Below is a small trained network, with its code and all its weights. Each question gives an input and a class and asks what happens when units are switched off, that is, made to give their printed mean instead of their output.

import numpy as np


def w(rows, s, z=0):
    codes = np.array(rows[::2]) - 128.0
    scale = np.full(codes.shape[1], s)
    scale[-1] = z or s
    return codes * scale


def norm(h):
    return h / np.sqrt((h * h).mean(-1, keepdims=True) + 1e-5)


def f(y):
    return np.maximum(y, 0)


def log_softmax(a):
    a = a - a.max(-1, keepdims=True)
    return a - np.log(np.exp(a).sum(-1, keepdims=True))


def net(x, mask):
    res = np.array(x, float).reshape(1, 4) / 4 @ E
    u = 0
    for l in range(2):
        y = f(norm(res) @ A[l][:, :-1].T + A[l][:, -1])
        res = res + np.where(mask[u : u + 3], y, B[l][:, -1]) @ B[l][:, :-1]
        u += 3
    return log_softmax(norm(res)[-1] @ U[:, :-1].T + U[:, -1])


A, B = {}, {}
E = w([
[125,128,129,128],'x0',
[217,197,80,101],'x1',
[113,153,215,1],'x2',
[111,52,17,48],'x3',
],0.0054)
A[0] = w([
[95,59,53,242,52],'0.n1',
[8,47,176,166,6],'0.n2',
[13,93,45,103,78],'0.n3',
],0.011,0.002)
B[0] = w([
[250,234,204,97,253],'0.n1',
[29,173,100,127,231],'0.n2',
[195,56,74,101,229],'0.n3',
],0.015,0.0065)
A[1] = w([
[92,169,238,238,172],'1.n1',
[184,249,50,114,158],'1.n2',
[80,80,207,14,1],'1.n3',
],0.014,0.00065)
B[1] = w([
[196,38,40,65,216],'1.n1',
[3,88,118,158,245],'1.n2',
[191,191,146,238,173],'1.n3',
],0.012,0.013)
U = w([
[202,57,64,54,167],'0',
[10,171,77,158,162],'1',
[221,229,132,215,159],'2',
[131,154,85,142,255],'3',
[128,141,148,99,105],'4',
[114,119,192,111,33],'5',
[126,106,205,57,25],'6',
[123,101,219,73,26],'7',
],0.012,0.0089)

Each question gives the input, the list of numbers given to net, and the class t.
The units are the neurons (one row each of A and B). Each row of codes is followed by its name. A weight is (code - 128) times the scale printed after its matrix; where a second scale follows, it is the last column's (A, B and U).
mask holds one flag per neuron, layer by layer. A switched-off neuron (its flag False) gives its mean, the last column of its row in B, instead of its output. The means were averaged over made-up inputs and are rounded, as every weight is.
A unit's drop is (log p(t) with every unit on - log p(t) with that unit switched off) / (log p(t) with every unit on - log p(t) with every unit switched off).
The circuit of an input: a set's keep is (log p(t) with only the set's units on - log p(t) with every unit switched off) / (log p(t) with every unit on - log p(t) with every unit switched off). Starting from all 6 units, units are removed one at a time, each time the one whose removal leaves the highest keep (on an exact tie, the one counted first), for as long as the keep stays at least 0.8.
circuit, biggest first: the units of the circuit, biggest drop first
top k neurons: the k neurons with the biggest drops, biggest first
top k neurons in layer l: the k neurons of layer l with the biggest drops, biggest first
input [4,5,-5,-8], class 0: top 2 neurons in layer 1	[1.n1, 1.n3]
input [-2,8,-5,-7], class 1: circuit, biggest first	[1.n2]
input [7,-2,-7,-7], class 0: top 4 neurons	[1.n1, 1.n3, 0.n3, 1.n2]
input [7,2,7,5], class 2: top 2 neurons	[1.n3, 1.n1]
input [3,4,7,-3], class 2: circuit, biggest first	[1.n3, 0.n1]
input [-4,-8,-5,3], class 1: top 4 neurons	[0.n2, 1.n2, 1.n1, 0.n1]
input [-3,7,1,-8], class 0: top 2 neurons	[0.n3, 1.n1]
input [4,-4,3,-5], class 0: top 2 neurons in layer 1	[1.n1, 1.n2]
input [-6,-5,7,-5], class 2: top 2 neurons in layer 1	[1.n3, 1.n2]
input [4,3,-5,-8], class 0: circuit, biggest first	[1.n1, 1.n3]
input [-6,-4,3,-6], class 0: top 3 neurons	[1.n1, 1.n2, 0.n3]
input [2,1,4,-6], class 0: top 3 neurons	[0.n3, 1.n1, 0.n1]
input [-4,-5,-3,-1], class 1: top 3 neurons	[0.n2, 1.n2, 1.n3]
input [2,-8,8,-2], class 1: top 3 neurons	[0.n2, 0.n1, 0.n3]
input [-3,-4,-7,-5], class 2: circuit, biggest first	[0.n1]
input [-1,-4,1,0], class 1: top 2 neurons	[0.n2, 1.n1]
input [4,-6,-4,5], class 1: top 3 neurons	[0.n2, 1.n2, 1.n1]
input [-4,8,-7,4], class 1: top 2 neurons	[1.n2, 1.n1]
input [-7,5,7,3], class 2: top 3 neurons	[1.n3, 0.n2, 0.n1]
input [-3,-1,5,-4], class 2: circuit, biggest first	[1.n3]
input [-3,8,-2,5], class 1: top 2 neurons in layer 1	[1.n1, 1.n2]
input [2,7,-6,-6], class 1: top 2 neurons in layer 1	[1.n2, 1.n3]
input [-3,-5,6,2], class 2: top 2 neurons in layer 1	[1.n3, 1.n2]
